Below is a small trained network, with its code and all its weights. Each question gives an input and a class and asks what happens when units are switched off, that is, made to give their printed mean instead of their output.

import numpy as np


def w(rows, s, z=0):
    codes = np.array(rows[::2]) - 128.0
    scale = np.full(codes.shape[1], s)
    scale[-1] = z or s
    return codes * scale


def f(y):
    return y / 2 * (1 + np.tanh(0.7978845608 * (y + 0.044715 * y**3)))


def log_softmax(a):
    a = a - a.max(-1, keepdims=True)
    return a - np.log(np.exp(a).sum(-1, keepdims=True))


def net(x, mask):
    res = np.array(x, float).reshape(1, 7) / 4 @ E
    y = f(res @ A[0][:, :-1].T + A[0][:, -1])
    res = res + np.where(mask, y, B[0][:, -1]) @ B[0][:, :-1]
    return log_softmax(res[-1] @ U[:, :-1].T + U[:, -1])


A, B = {}, {}
E = w([
[126,129,130,124,130,130],'x0',
[118,125,142,115,130,131],'x1',
[141,133,138,92,7,135],'x2',
[149,78,159,177,127,233],'x3',
[120,136,132,123,130,134],'x4',
[127,132,128,129,127,129],'x5',
[209,194,215,132,150,117],'x6',
],0.014)
A[0] = w([
[198,158,176,102,71,121,96],'n1',
[163,163,170,159,223,121,132],'n2',
[140,88,152,175,114,233,192],'n3',
[160,98,165,172,165,210,133],'n4',
[94,90,126,137,100,200,125],'n5',
[152,103,153,165,149,217,139],'n6',
[102,156,92,85,106,1,254],'n7',
[75,98,88,156,174,122,166],'n8',
[169,130,163,148,189,150,130],'n9',
[98,102,101,107,67,150,135],'n10',
[79,118,120,97,88,163,129],'n11',
[147,147,154,138,182,100,139],'n12',
[94,128,76,76,73,70,187],'n13',
[60,90,93,158,184,122,171],'n14',
[79,105,92,121,61,139,123],'n15',
[177,160,182,130,62,112,104],'n16',
[166,128,146,153,166,166,118],'n17',
[121,106,94,142,149,120,146],'n18',
[121,172,133,108,170,75,175],'n19',
[64,83,86,143,177,124,168],'n20',
],0.011,0.0075)
B[0] = w([
[132,173,114,101,203,242,178],'n1',
[88,180,162,183,80,34,213],'n2',
[141,12,144,191,92,186,208],'n3',
[25,98,163,203,56,165,196],'n4',
[212,5,119,134,123,116,169],'n5',
[77,70,144,196,103,147,191],'n6',
[89,249,106,100,105,96,251],'n7',
[143,172,112,99,191,195,187],'n8',
[45,175,163,203,80,103,181],'n9',
[142,17,126,170,37,64,164],'n10',
[145,102,111,131,94,116,154],'n11',
[137,172,181,144,135,52,180],'n12',
[52,179,55,99,58,110,199],'n13',
[140,183,122,114,196,229,197],'n14',
[134,69,133,134,50,73,168],'n15',
[130,171,91,86,224,254,175],'n16',
[59,156,158,177,71,131,165],'n17',
[112,154,99,126,148,165,152],'n18',
[205,197,135,105,222,56,199],'n19',
[119,159,104,81,196,206,194],'n20',
],0.007,0.017)
U = w([
[159,176,75,42,181,165,255],'0',
[50,133,123,156,32,78,202],'1',
[159,92,134,140,161,245,101],'2',
[216,36,110,136,67,97,13],'3',
[191,144,160,144,165,1,44],'4',
],0.008,0.0018)

Each question gives the input, the list of numbers given to net, and the class t.
The units are the neurons (one row each of A and B). Each row of codes is followed by its name. A weight is (code - 128) times the scale printed after its matrix; where a second scale follows, it is the last column's (A, B and U).
mask holds one flag per neuron, in row order. A switched-off neuron (its flag False) gives its mean, the last column of its row in B, instead of its output. The means were averaged over made-up inputs and are rounded, as every weight is.
A unit's drop is (log p(t) with every unit on - log p(t) with that unit switched off) / (log p(t) with every unit on - log p(t) with every unit switched off).
The circuit of an input: a set's keep is (log p(t) with only the set's units on - log p(t) with every unit switched off) / (log p(t) with every unit on - log p(t) with every unit switched off). Starting from the 12 units with the biggest drops (on a tie, the unit counted first), units are removed one at a time, each time the one whose removal leaves the highest keep (on an exact tie, the one counted first), for as long as the keep stays at least 0.8.
circuit, biggest first: the units of the circuit, biggest drop first
top k neurons: the k neurons with the biggest drops, biggest first
drop of u: that unit's drop, to one decimal
input [7,2,-8,1,-7,-2,1], class 1: top 2 neurons : (n2, n9)
input [7,-3,-4,1,3,-2,-3], class 2: circuit, biggest first : (n7)
input [7,0,2,8,6,7,-8], class 3: top 3 neurons : (n10, n5, n15)
input [-4,0,1,-7,-2,5,7], class 0: top 2 neurons : (n16, n1)
input [-7,8,-4,-1,2,-7,1], class 4: top 2 neurons : (n16, n1)
input [8,1,8,6,4,6,1], class 2: top 3 neurons : (n16, n1, n2)
input [2,4,-1,5,-6,-2,8], class 1: top 2 neurons : (n2, n9)
input [1,7,0,6,8,8,2], class 1: top 3 neurons : (n4, n14, n20)
input [-5,6,-3,-8,3,-8,1], class 4: top 4 neurons : (n16, n19, n1, n12)
input [-1,-8,-2,-7,-7,-2,1], class 4: drop of n2 : -0.1
input [2,-6,-4,-7,-4,1,-4], class 0: drop of n5 : 0.0
input [6,-8,0,-6,8,6,4], class 4: drop of n12 : 0.2
